[118 130 143 153 117] -> 153

[[139 143 133 125 128 127]
 [133 136 138 139 136 127]
 [147 151 144 138 137 132]] -> 137

[[112 106 137 141 143 121 123]
 [123 129 131 120 113 131 125]
 [128 124 118 130 147 112 111]] -> 112

[[147 111 152 123 145]
 [124 116 134 130 122]] -> 130

[[152 131 126 138]
 [153 129 126 132]
 [151 139 148 149]] -> 148

[[123 122 105 105 131 107 130]
 [127 120 135 152 113 137 130]] -> 137

[[133 101 115 123]
 [105 103 141 149]] -> 141

[149 156 130 100 155] -> 100

[143 145 158 150 143] -> 150
---
[[122 111 121 123 145 141 129]
 [120 133 125 121 137 138 131]
 [119 111 107 129 143 125 115]] -> 125

[[128 132 118 119 123 104]
 [132 125 117 113 122 114]
 [123 130 121 132 129 109]] -> 117

[[126 157 154 114 130]
 [136 148 130 141 145]
 [112 148 104 130 146]] -> 130

[[122 112 138  99 140 111 126]
 [140 110 139 132 125 126 129]
 [122 130 140 138 138 134 110]] -> 139

[[148 155 157 114 101 101 106]
 [106 153 151 103 107 117 111]
 [101 103 103 156 158 121 151]] -> 151

[[124 137 145 139 140 110 146]
 [119 110 124 146 144 118 143]
 [124 148 106 138 111 131 126]] -> 124

[[125 107 141 125 136 111 134]
 [152 151 110 112 143 131 105]
 [115 106 151 134 146 112 142]] -> 110

[[132 102 143 134]
 [147 138  98 112]
 [137 113 127 109]] -> 98

[[115 115 146 145 137]
 [107 107 126 121 111]
 [136 147 133 118 143]] -> 126
---
[[152 118 148 139 141 135 148 120 139 129 111 102 137]
 [129 113 114 149 102 113 115 104 101 121 138 136 127]
 [144 106 106 101 138 109 123 121 104 133 138 145 107]
 [113 110 108 139 104 113 138 151 126 108 101 115 134]
 [124 136 130 106 137 151 124 140 148 113 123 135 114]
 [136 102 143 137 152 105 104 147 106 110 129 124 153]
 [109 101 142 154 133 107 140 129 102 132 116 135 142]
 [140 117 114 117 148 114 139 142 108 109 147 155 111]
 [140 122 116 147 145 107 122 146 106 150 143 111 111]
 [119 103 108 126 140 153 142 141 117 106 103 140 137]
 [117 111 104 127 113 152 117 125 135 124 138 139 145]] Out: 152

[[127 130 101 134 130 124 143 117 136 149 124 137 129 141 123]
 [128 129 126 133 119 126 125 131 119 122 128 130 134 122 127]
 [129 131 115 135 127 129 116 121 124 121 134 129 136 123 133]
 [130 134 126 126 132 121 138 134 125 133 133 125 134 131 127]
 [129 138 136 125 132 132 134 123 120 131 118 129 133 135 129]
 [128 127 124 130 134 130 129 127 129 129 127 126 120 137 126]
 [132 140 115 130 126 123 127 136 119 130 126 116 119 132 114]] Out: 127

[[134 126 127 128 130 122 130]
 [126 127 126 132 137 139 123]
 [128 126 128 134 141 133 127]
 [134 124 127 136 145 126 131]
 [132 124 125 137 149 133 127]
 [134 123 127 136 146 127 131]
 [125 127 126 132 137 139 123]
 [131 124 124 137 149 137 125]
 [124 129 125 128 130 140 120]
 [134 123 127 137 146 128 130]
 [127 126 127 134 140 136 125]] Out: 134

[[127 129 127 128 134 128 127]
 [122 140 117 132 140 142 108]
 [119 133 119 130 120 131 138]
 [126 133 123 130 129 129 126]
 [126 127 123 126 110 128 133]
 [100 143 133 149 116 118 115]
 [122 141 115 133 133 124 128]
 [126 129 125 129 123 134 113]
 [123 129 133 131 131 129 126]
 [122 131 129 132 125 135 138]
 [109 120 131 142 128 126 122]
 [127 127 125 127 131 140 134]] Out: 127

[[137 129 133 113 131 149 130 116 127 133]
 [133 128 131 119 130 140 129 121 128 130]
 [136 128 132 114 131 147 129 117 128 132]
 [138 128 133 112 132 150 130 115 128 133]
 [135 128 131 117 130 144 129 119 128 131]
 [138 129 133 112 132 150 130 115 127 133]
 [132 128 130 122 129 137 129 123 128 130]
 [132 128 130 122 129 137 129 123 128 130]
 [135 128 132 116 131 145 129 118 128 132]] Out: 137

[[139 129 105 150 141 126 132]
 [137 129 101 143 139 117 126]
 [129 124 114 151 146 131 143]
 [137 129 104 146 141 120 129]
 [135 126 108 150 143 129 137]
 [132 125 111 151 146 131 141]
 [138 130 101 138 134 113 124]
 [129 122 118 150 146 133 147]
 [124 118 122 146 144 130 151]] Out: 139
